Each row has a class, written after it.
[-183  -61   55   51  163   24 -171   48  156 -242 -122  -57 -228  184
  -53 -129   25   86  127 -167  -18  164  -52  -97  172    7 -161    3
 -261    8 -145  -89   16 -132  -93  137  -34   28] | Z233
[ 117   60  122  267 -146  -30  407 -303  -18  219   68  -91 -200  -68
   80  -31  -59  -30 -162  428 -254 -380 -376   54 -281   -8  106 -144
  362   26  229  -83  153  164  231  124  382    4] | Z579
[ -89 -270   69  231 -615  -54    4  227  275  -90   -4  -20   18 -376
   13 -331  270   35   91 -161 -149  273   84  -46  -73  -35  -57 -275
  260  244 -327  -86   60  216  325  -14 -307  180] | Z87
[   9 -157   76  232 -311   11  176 -171   91  110   77  -32  -66 -313
   45 -168  128   14  -53  269 -415 -156 -136   70 -275   28  -71  -35
  342  226   18   16  144  492  336  140  127  178] | Z579
[ -98  -25  104  -44   67  -27  202  -50   92 -258 -104  136   72  -24
  -41 -128  167  107  -44   31  -43   71  -17   98  130  -89 -106 -124
  -18   94  -68 -181   66  -61   80   82  -37   22] | Z475
[  31  243   35 -181  286 -201  292  -69  -24   12   31  131 -117 -173
 -270  319   75  -19 -127  299  194  -90  -23  138  -99 -409  -98  -63
  -67  -91 -127  -98   15   46  -85  -74  -13 -151] | Z475
[ -74 -106   86  509 -433  246 -153   39  266  286   27 -209 -418  -13
  212 -117  -16  -72  -65  272 -456 -121    9 -116 -333  138  -27  269
    9  131  211  272  161  370  299  374  183  289] | Z475
[ 224  -46  -33  162  -98 -414  111 -151 -117   25   71  -80 -297  -57
 -145 -136 -265  -18  162  -90    0 -283 -701 -304  -10  -21  206 -354
  388   75  -37 -366   -8 -102   98    0  504 -257] | Z44
[ 217 -104  194  145 -450 -183  666 -374 -216    7   90   92  365 -319
   33 -378  192   -8 -191  354 -360 -404 -335  244  -99 -116  333 -444
  811  276  254 -376  113    0  563  -43  156  -44] | Z643
[ -89  -68   90   32  -19  -24   98 -109    8 -198  -76   74    8   48
   -3 -168   84   93  -28   38 -163   66 -128   36  152  -19  -39 -110
   22  120   14 -204   91  -29  155  147   51   56] | Z233
[  81 -351  -96  150 -537   60  124   29  111   86  141  -26  284 -270
  126 -317  141    0   57   85 -373  -54   85    3 -195  185   17 -104
  371  360  150  110   60  336  474  109  -14  187] | Z579
[ 220   71    4   20  -74 -397  485 -310  -97  153   69   69 -120 -365
 -273   95  -60  -61  -78  403 -158 -442 -545   42 -248 -342  140 -246
  422  150   55 -261   67  234  291   39  444 -193] | Z11
[-107  368  134   26  777  -60 -116  -85  -20  -28  -52    2 -393  486
 -176  291   15   44   36  201  175 -115   71  110   60 -185 -219  104
 -325 -278  -73  -71  -48 -231 -504  -14 -115 -161] | Z44
[ 176 -132  -51   56 -349  -48  357  -70   63   96   73  -55  135 -230
  109 -126   -2  -49  -87   95  -77 -114 -246  -27 -135   97  136 -227
  271   59  161  -63   59  -34  312  -20  208    8] | Z19
[  21  312  134  100  382   80  204 -485 -249  100  -89   95 -109  251
   -3  236   36  -75 -248  730 -460 -341 -159  319  -46  -23   67   59
  169  -44  332 -124  113   12  -94   75  174  -36] | Z475
[-183  -96   -6   75   66  -29 -208  106  127 -228 -123  -31 -349  205
  -60 -127  -92  114  229 -300   12  263 -204 -214  226   51 -138 -102
 -229   58 -196 -130    7  -76  -13  180   70  -24] | Z11
[ -28  -55   14   47  -59  -56   51  195  266  -35   17  -44 -168 -197
  -22  -15   54   47   34 -124  192  184  -26  -51  -71 -136 -118 -163
 -276  -52 -120   35  -14  -58   34  -15 -109   17] | Z44
[ 141  -18  113  183 -193  -32  340 -435  -71  196   61   28   63 -162
   54 -190   92   25 -166  526 -445 -449 -182  182 -330   51   44   43
  542  231  196  -63  180  405  339  162  322   65] | Z673
[  43 -314  -51  207 -646  304  149 -120  117   -3  -68 -125  412 -168
  340 -601  119  -25 -199  158 -598  -88  -99   -7  -85  405  211   95
  294  268  372   59  190  164  593  318  214  334] | Z233
[-140    7  125  125   63  149  143 -117   53 -133  -69  108   61  121
   62 -145  170   96 -145  193 -235   28   64  159   64   41  -83  -15
  -51   73  132  -58  127   37  125  191  -35  137] | Z333
[ 107    0  -34 -240  209  -42   61 -170 -222  -90    0   -2  203  146
  -79  -28  -14  -90   -2  143  -51  -54  -33   46  121  -41  173   14
   77   79   96 -158  -87 -159   17   -2  -70 -116] | Z643
[  -1 -131  -83  -95  -33 -163  -58  111  124  -82   91   12  -57 -230
 -166   -1   48   55  219 -228  131  155  -19 -104  -51  -81 -194 -117
  -85  118 -305    8  -72  158   19  -56 -102  -36] | Z579
[ -44 -219  150  211 -391 -174   68  170  239 -144   39  -31 -132 -314
 -100 -256  213   48  200 -290   15  163  -95  -61    7 -168  -62 -363
  211  191 -355 -182  -24   68  187  -42 -263   46] | Z44
[ 115   90   54  -77  118 -355  345 -442 -247  -74  -49  103  -31  -90
 -165  -98 -173   57  -45   79  -46 -278 -710  -47   88 -135  154 -356
  340   27  -18 -428   62 -126  118  -10  503 -212] | Z673
[  67   30  105 -103  182 -221  455  -55   96 -150   67  176   64 -304
 -169   70  158   70  -68  100  267   19  -62  175  -21 -292 -102 -331
   17  -71 -145 -228   -4  -72  -21 -191 -181  -86] | Z333
[  69   56  129  364 -195 -284  -54 -330 -143  207  -18 -298 -805   36
  -70 -153 -357  -54  258  -71 -207 -399 -873 -358  -84   21  237 -247
  507   27 -184 -316   89   60  173  125  697 -194] | Z551
[-116 -335 -115    5 -391   50 -126  229  190 -274  -38  -17  149 -115
   46 -345   46   92   93 -387  -35  380    8 -229  179  205  -49  -93
 -121  192 -131  -30   30   22  332  171  -89  152] | Z233
[ 211 -436 -170  399 -819 -113 -226   58   73  163  -22 -317  -79 -190
  243 -627 -143  -98  140 -142 -490 -183 -594 -451 -118  354  360 -147
  394  249  183  -91  115   98  581  159  502  115] | Z233
[ 145   47   63  215 -205  -99   41 -550 -372  314   24 -275 -370  113
   50  -79 -410 -158   30  275 -491 -541 -737 -220 -178  124  334   34
  667  167  153 -154  115  199  215  252  791 -131] | Z671
[ 256  154  -37  -32   32 -499  354 -364 -191  269   71  -27 -347 -326
 -247  164 -284  -95   32  317  -76 -545 -707 -136 -249 -314  196 -227
  425   79  -40 -259   72  220  162  -20  699 -292] | Z551
[-175  258   80  -29  555 -173 -102 -259  -41 -163 -122  -46 -672  291
 -237  228 -287   88  189  -79  102  -45 -516 -164  199  -89 -170  -59
 -163 -170 -287 -290   26 -112 -317  108  375 -193] | Z233
[ 151  -99   37  -20 -171   97  289 -257 -230   71   67   89  455   45
   93 -107   91  -82 -174  371 -361 -236  100  218  -38   57  210  -13
  350  239  401  -11    7   64  227   52  -85   66] | Z11
[-244 -128   23   21   67  135 -260  266  323 -336 -116  -38 -170  150
  -30 -134  132  133  167 -329  114  437  170  -88  213    3 -253   31
 -438   18 -244    0  -43 -134 -113  155 -270  116] | Z475
[  61 -117  -72 -169 -259  -55  186  308  247  -63    9  118  321 -438
  -47  -98  286    1  -90   19  131  172  318   94 -124 -203  -84  -25
 -147  102  -99  111   -6  136  225  -81 -310   46] | Z850
[ 160 -250  -74 -227 -245  -83  185  -20 -129 -121   43   63  492 -226
  -30 -195   89 -102   -8   54 -147   58   62   59   72  -16  179 -172
  292  271   42 -126  -50  -10  256  -83 -172  -26] | Z333
[ -18  -92  104  187 -292 -196  126  -26   30  -68   52  -31 -236 -260
 -140 -135   68   48  169 -144  -36   73 -295  -43  -21 -160   -5 -357
  318  113 -307 -280   25   79  119  -36   35  -29] | Z333
[-189 -168   34   97 -286  -96 -254  430  283 -210    9  -55 -208 -155
  -83 -142  189  101  282 -537  310  511  171 -187  112 -135 -209 -258
 -180   50 -568  -29  -75  -29  -23 -110 -485   49] | Z643
[ 114 -497 -237  -64 -784 -111 -114  462  289  -25   42 -137  273 -494
    9 -468   44  -43   88 -318   28  244   94 -313 -131   11  105  -43
   -3  287 -118  136   -2  224  620   87  -62  128] | Z11
[ -15 -105 -122  -79  149 -104 -295  325  151 -151  -10  -83  -84  178
  -68 -104   26   11  218 -333  260  213  139 -222  177   19  -78  -66
 -290  -35 -194    6 -122 -235 -151 -137 -270  -79] | Z643
[-245   84  196   44  368  304  -23    4  115 -272 -178  108   40  385
   70  -78  310  160 -113  219 -123  178  349  296  156    7 -185  221
 -337  -48  118   -8   64 -164  -93  195 -340  133] | Z551
[-171   97  279  518  -78  -56  -60 -192    3  125  -26 -190 -691  110
  -34  -73  -32   -2  109  160 -310 -191 -331  -78 -160 -109   -6 -147
  304   34 -166 -137  134  199   45  165  185   12] | Z87
[ 147 -128   30 -146 -120 -116  315 -184 -213  -47   41  158  488 -185
  -62  -86   92  -77 -161  268 -226 -133   38  170   14 -114  147 -122
  358  229  152 -140   12   97  198  -37  -70  -25] | Z850
[-104   32  165  252 -187 -178  -89   56   49  -57  -16  -79 -540 -114
 -113  -40   22   63  188 -198   74  139 -313 -169  -30 -163  -42 -256
  121   19 -419 -210   44   28   19  -16   11  -75] | Z671
[-113 -285  -39   -3 -268  -63 -226  235  265 -297  -90  -93 -140  -92
  -38 -367    8  110  204 -460  102  379 -148 -301  167   51  -87  -60
 -242  123 -308 -149  -11  -68  205  204  -22   60] | Z44
[ 229 -129   76  306 -488   77  702 -336   -9  249  124   18  239 -298
  222 -229   13  -66 -257  506 -502 -402 -269  218 -271  110  236 -315
  616  225  540  -35  153  164  529  126  309  115] | Z673
[ 110  -72   85   50 -246  102  617   17  200  -20   61  181  514 -341
  117 -129  380    5 -297  370 -135  -63  297  372 -181  -74   -5 -233
  154  156  283   88   71   13  300  -83 -293  125] | Z475
[   6 -221   34  447 -614 -127 -115   43   82   60   24 -198 -436 -175
   73 -307  -96   -1  280 -256 -261   30 -495 -322  -80  144  118 -334
  412  212 -185 -144   62  154  332  121  275   20] | Z850
[ -83 -179   38  334 -217  297 -376   39  -17   89  -40 -235  -91  298
  239 -228   29 -101   54  198 -537   30  153  -71  -66  284   80  248
   24  155  223  214   58  149  146  225 -144  219] | Z44
[-356  235  293   56  566  173  -21  201  173 -271  -99  210  -50  328
 -117  180  512  150    0  145  180  337  735  439  136 -285 -376  -30
 -406 -163 -204    5  -35 -219 -355 -105 -874   92] | Z87
[-101 -273   91  -13 -217   45  243  161  228 -351  -20  211  470 -123
    9 -284  329  149  -86  -87   -8  274  308  179  174  -44 -134 -228
   13  211   -1 -117   21  -55  213   34 -445  159] | Z233
[-254  182  227 -168  648   61  181  -18  165 -381  -78  280   39  212
 -214  217  321  222  -82  105  258  217  415  371  206 -285 -385  -14
 -469 -102 -158 -124  -21 -177 -371  -15 -519    2] | Z44
[ 265 -140   66   79 -371 -162  730 -223   45  114  161   98  330 -498
   48 -164   99  -39 -222  225 -104 -285 -318  154 -183  -93  188 -398
  509  136  241 -194   79   46  385  -87  173    5] | Z19
[ -46   77  -98  -79  260  -91 -523  -68 -124  -47 -105 -287 -604  309
 -141   71 -274  -81  320 -182   -7  114 -459 -357   97   37   66  145
 -252  -78 -257 -113  -96 -130 -190   89  257 -171] | Z579
[ 127  220  192  -29  211 -102  620 -252 -161  123   57  245  299  -23
  -56  111  228    7 -353  707 -101 -471  139  414 -201 -327   54  -87
  244   27  374  -38  116   54  125  -77  -46 -110] | Z19
[   6 -238  -21 -182 -302  255   70  177   28  -87   -9   79  760  -93
  162 -255  378  -73 -171  184 -264  241  621  267   13   71   35   66
    2  234  190  210  -31   30  272  -64 -655  271] | Z579
[  81 -224  121  211 -664  -48  175  -44   11   43   24  -24  133 -367
  133 -407  113  -22  -52   28 -293  -18 -178   28  -85   19  191 -206
  470  211    8 -163  125  151  517   41   80  131] | Z333
[  52  191 -119 -381  447 -519   40  124    4 -108    9  110 -289 -189
 -429  330  -93   29  190 -211  566   92 -222 -165   96 -428 -136 -266
 -206 -112 -517 -217 -125  -74 -289 -318  -31 -362] | Z643
[  80   79  270   14   -7 -317  489 -163 -110 -140   35  186  151 -294
 -192  -86  248   72  -89  181   93 -150 -155  264  -52 -354   55 -433
  436   31 -168 -392   49  -68  155 -215 -144 -146] | Z44
[ -86    5  -13  424   -5   84 -667   73  124  126 -148 -441 -899  518
   91 -169 -296  -37  299 -125 -250  -97 -391 -435   -9  287   49  253
 -147  -94    6   60   23 -106  -68  274  437   -6] | Z475
[ -22  -73  200  492 -456   21   88 -215   51  149   19 -160 -353  -93
  134 -316   57   -8   20  185 -439 -217 -348  -23 -201   72  119 -171
  475  150   34 -132  165  214  386  190  246  120] | Z333
[ -81  -15   -9  137  150  119 -398  179  137    9  -73 -193 -192  413
  107 -154   18  -20   79  -53  -62   84  155 -125   91  155  -63  201
 -307 -114   57  109  -38 -217 -116   85 -174   74] | Z19
[-216   94  122  251  230  177  -41  170  399    8   36 -105 -613  164
  -56  279    1   64   66  -66  225  239  127  -30  -61  -86 -315  -20
 -431 -175 -172  144  -29    0 -345   89 -256   66] | Z87
[-158  352  108  -29  748  -73   36  -49  113  -26    1  -25 -749  247
 -278  525 -189   71  120   23  392   84 -108    9   26 -260 -296  -85
 -440 -310 -263  -43  -68 -132 -532  -48  -34 -193] | Z673
[  31  221   34 -124  244 -208  281  -32   67   59   30  125 -132 -160
 -239  256   76    2  -53  260  157  -94   28  152 -137 -384 -112  -80
  -92  -13 -100  -29  -10   49  -39  -65  -50 -157] | Z673
[-226   -8  157  340  -94   72 -207  152  232  -78  -22  -83 -425   71
  -48  -64  201   81  134  -97  -56  238   67   -3   10  -99 -191  -76
  -58  -15 -271  -52   18   54  -48   90 -291  127] | Z671
[ 116  116   33  -89   86 -150  416 -189   48  122   55    1 -120 -255
  -75  172  -89  -43 -134  163  141 -179 -253   29 -146 -144   21 -199
   91  -94  -56 -111   50   13   16  -91  203  -81] | Z551
[ -69  -18   -8  -33  102  -16   -5 -127   -7 -159 -112    2  -68  164
  -10 -179  -14   67   38  -46  -95   68 -228  -57  135   72    9  -12
  -33   59  -12 -163   27  -95   97  139  158  -44] | Z673
[  95  -12   62  -17   70 -166  420 -143   96  -63  103  227  199 -253
 -176  -17  251   93  -38  264   -3 -121   39  247 -179 -147 -126 -151
  256  177  -31 -105   17  213  161  -66 -152  -44] | Z11
[  -8  162  125   46  196   15  343 -104  -23   82   26  156   69  -22
  -48  162  201    4 -145  531 -171 -225  217  347 -129 -274  -70  -35
   16   42  258   39   85   51   46   21 -127   10] | Z233
[ 116 -206 -116  -28 -252    5  -66  -71 -174   11   -6  -81  235    7
   84 -210  -50 -116   17   81 -307   -4  -74  -97   13  183  199  -14
  262  216  112  -39   11   71  247   83   62   37] | Z11
[ -87   91  -34 -102  272  112 -327 -140 -101  -44 -128 -129 -202  324
   16   44  -91  -78  109   85 -177   67  -24  -56  135   88  -24  237
 -201  -42  -35   16  -38 -106 -185   98   18   -1] | Z475
[  -5 -122  138  266 -421  -98   73  -18  100   -8   18  -99 -200 -202
  -19 -231   86   11   93  -77 -135  -20 -229  -60  -83  -58   29 -274
  368  122 -201 -165   59   75  190  -22   36   46] | Z475
[-104   52   -8   86  213   61 -189 -115  -95  -26  -50  -90 -272  325
  -71  106  -22  -43  164  130 -252   56  -77    0   98  -16  -38   33
  -64   88   -9  -37  -47   -1 -167  122  -43  -59] | Z643
[  -3  279   55  137  191 -170  -67 -230  -90  242  -87 -142 -644   34
 -128  197 -157  -64   12  389 -229 -320 -418  -83 -237 -200    2  153
   72  -49 -106  -75  136  271  -14  169  487 -120] | Z673
[  -3   20  102   35  228 -221  204 -123   20  -81  119  104 -134 -107
 -247  128  111  108   99  109   68 -125  -41  112  -69 -235 -200 -217
  164   86 -199 -159   -2  127 -115  -90  -85  -99] | Z643
[  28 -214    8   72 -344   59  105  -46  100 -132  -86   -6  257  -67
  134 -448  111   45  -99  -10 -268    0 -139  -25   42  187  107  -44
  155  168  152 -100   80   -9  395  163  119  121] | Z850
[ -47  277  -48   10  601 -279 -328 -114 -160    9  -43 -173 -765  456
 -240  272 -363  -21  333 -171  188 -168 -501 -344  144  -46  -78  -55
 -187 -251 -249 -217  -70 -261 -440  -47  380 -306] | Z233
[-125  140  -81  120  401   31 -604  147   68   17 -111 -264 -743  573
  -27   70 -283  -25  296 -246   70   73 -166 -362  137  182  -80  202
 -480 -203  -95   72  -92 -239 -300  106  131 -106] | Z11
[-181  253  259  155  291 -174  -59 -118   29  -68  -71  -46 -648  130
 -265  208   46   60  125   22  104  -26 -202   35    8 -296 -160 -125
   67 -103 -445 -248   16   26 -271  -53  -42 -153] | Z643
[  75  -68  102   88 -104    3  310  -31  190  -17   51  -17  -58 -202
   20  -40  111    8 -135  120   27  -10 -106   94 -106  -81   -2 -178
   27   -9   36  -92   44   10  122   -3  -36   38] | Z333
[-122 -364   91  396 -766   19 -145  348  366  -41   -4 -169 -152 -334
  121 -473  181   38  145 -322 -131  304   63 -194  -73   38  -32 -223
  185  203 -298   13   75  158  359   83 -245  238] | Z87
